Below is a small trained network, with its code and all its weights. Each question gives an input and a class and asks what happens when units are switched off, that is, made to give their printed mean instead of their output.

import numpy as np


def w(rows, s, z=0):
    codes = np.array(rows[::2]) - 128.0
    scale = np.full(codes.shape[1], s)
    scale[-1] = z or s
    return codes * scale


def f(y):
    return np.maximum(y, 0)


def log_softmax(a):
    a = a - a.max(-1, keepdims=True)
    return a - np.log(np.exp(a).sum(-1, keepdims=True))


def net(x, mask):
    res = np.array(x, float).reshape(1, 7) / 4 @ E
    y = f(res @ A[0][:, :-1].T + A[0][:, -1])
    res = res + np.where(mask, y, B[0][:, -1]) @ B[0][:, :-1]
    return log_softmax(res[-1] @ U[:, :-1].T + U[:, -1])


A, B = {}, {}
E = w([
[161,128,162,59],'x0',
[189,196,62,34],'x1',
[106,85,65,188],'x2',
[239,165,102,213],'x3',
[191,104,145,73],'x4',
[189,2,190,143],'x5',
[101,210,92,165],'x6',
],0.0072)
A[0] = w([
[2,121,115,151,254],'neuron 0',
[227,109,149,133,145],'neuron 1',
[211,81,118,67,108],'neuron 2',
[225,58,175,203,189],'neuron 3',
[135,4,102,168,171],'neuron 4',
[135,134,37,152,175],'neuron 5',
],0.0089,0.006)
B[0] = w([
[78,146,16,93,254],'neuron 0',
[98,115,193,209,206],'neuron 1',
[187,113,162,110,202],'neuron 2',
[146,104,105,220,251],'neuron 3',
[77,131,87,190,218],'neuron 4',
[197,116,1,109,194],'neuron 5',
],0.0081,0.0083)
U = w([
[168,181,60,11,148],'0',
[135,146,191,200,61],'1',
[190,44,75,168,164],'2',
[111,170,166,117,1],'3',
[199,246,220,137,89],'4',
[61,228,90,167,205],'5',
[74,134,166,2,132],'6',
[65,46,155,88,86],'7',
],0.0089,0.0088)

Each question gives the input, the list of numbers given to net, and the class t.
The units are the neurons (one row each of A and B). Each row of codes is followed by its name. A weight is (code - 128) times the scale printed after its matrix; where a second scale follows, it is the last column's (A, B and U).
mask holds one flag per neuron, in row order. A switched-off neuron (its flag False) gives its mean, the last column of its row in B, instead of its output. The means were averaged over made-up inputs and are rounded, as every weight is.
A unit's drop is (log p(t) with every unit on - log p(t) with that unit switched off) / (log p(t) with every unit on - log p(t) with every unit switched off).
The circuit of an input: a set's keep is (log p(t) with only the set's units on - log p(t) with every unit switched off) / (log p(t) with every unit on - log p(t) with every unit switched off). Starting from all 6 units, units are removed one at a time, each time the one whose removal leaves the highest keep (on an exact tie, the one counted first), for as long as the keep stays at least 0.8.
circuit, biggest first: the units of the circuit, biggest drop first
most important unit: the unit with the biggest drop
k most important neurons: the k neurons with the biggest drops, biggest first
drop when u is switched off: that unit's drop, to one decimal
input [7,-1,2,5,2,7,-6], class 1: most important unit : neuron 1
input [0,4,0,-7,-3,5,1], class 6: 2 most important neurons : (neuron 3; neuron 5)
input [-3,4,8,-3,4,-3,-8], class 0: circuit, biggest first : (neuron 3; neuron 1)
input [3,2,-6,7,-2,-3,-7], class 1: circuit, biggest first : (neuron 1; neuron 0)
input [-5,2,-5,7,-2,1,-5], class 1: circuit, biggest first : (neuron 0; neuron 1)
input [-5,-7,6,-5,-6,6,1], class 5: circuit, biggest first : (neuron 0; neuron 4)
input [-7,-4,8,-3,7,-1,-4], class 5: 3 most important neurons : (neuron 4; neuron 0; neuron 2)
input [8,-2,-5,2,7,-3,6], class 4: circuit, biggest first : (neuron 0; neuron 5)
input [6,4,-1,3,-8,2,-3], class 4: circuit, biggest first : (neuron 0; neuron 4; neuron 5)
input [-2,-5,1,4,6,2,2], class 1: circuit, biggest first : (neuron 0; neuron 5)
input [-2,7,-3,8,2,-1,-7], class 4: circuit, biggest first : (neuron 0; neuron 1)
input [5,-2,-1,1,5,-3,2], class 4: 3 most important neurons : (neuron 0; neuron 5; neuron 4)
input [-3,-2,8,-7,-5,6,-6], class 5: circuit, biggest first : (neuron 4; neuron 0)
input [-1,3,5,4,-5,-5,1], class 0: most important unit : neuron 5
input [7,-5,-8,2,1,-1,1], class 4: 3 most important neurons : (neuron 0; neuron 4; neuron 5)
input [8,1,-2,8,4,-2,5], class 4: drop when neuron 0 is switched off : 0.4
input [-5,7,-7,-7,-8,-1,2], class 0: drop when neuron 3 is switched off : 0.3
input [0,5,-5,6,-2,6,2], class 4: drop when neuron 2 is switched off : 0.1
input [-8,4,-2,-4,-4,-8,-6], class 0: drop when neuron 3 is switched off : 0.2
input [4,7,-1,-1,0,7,6], class 4: most important neuron : (neuron 0)
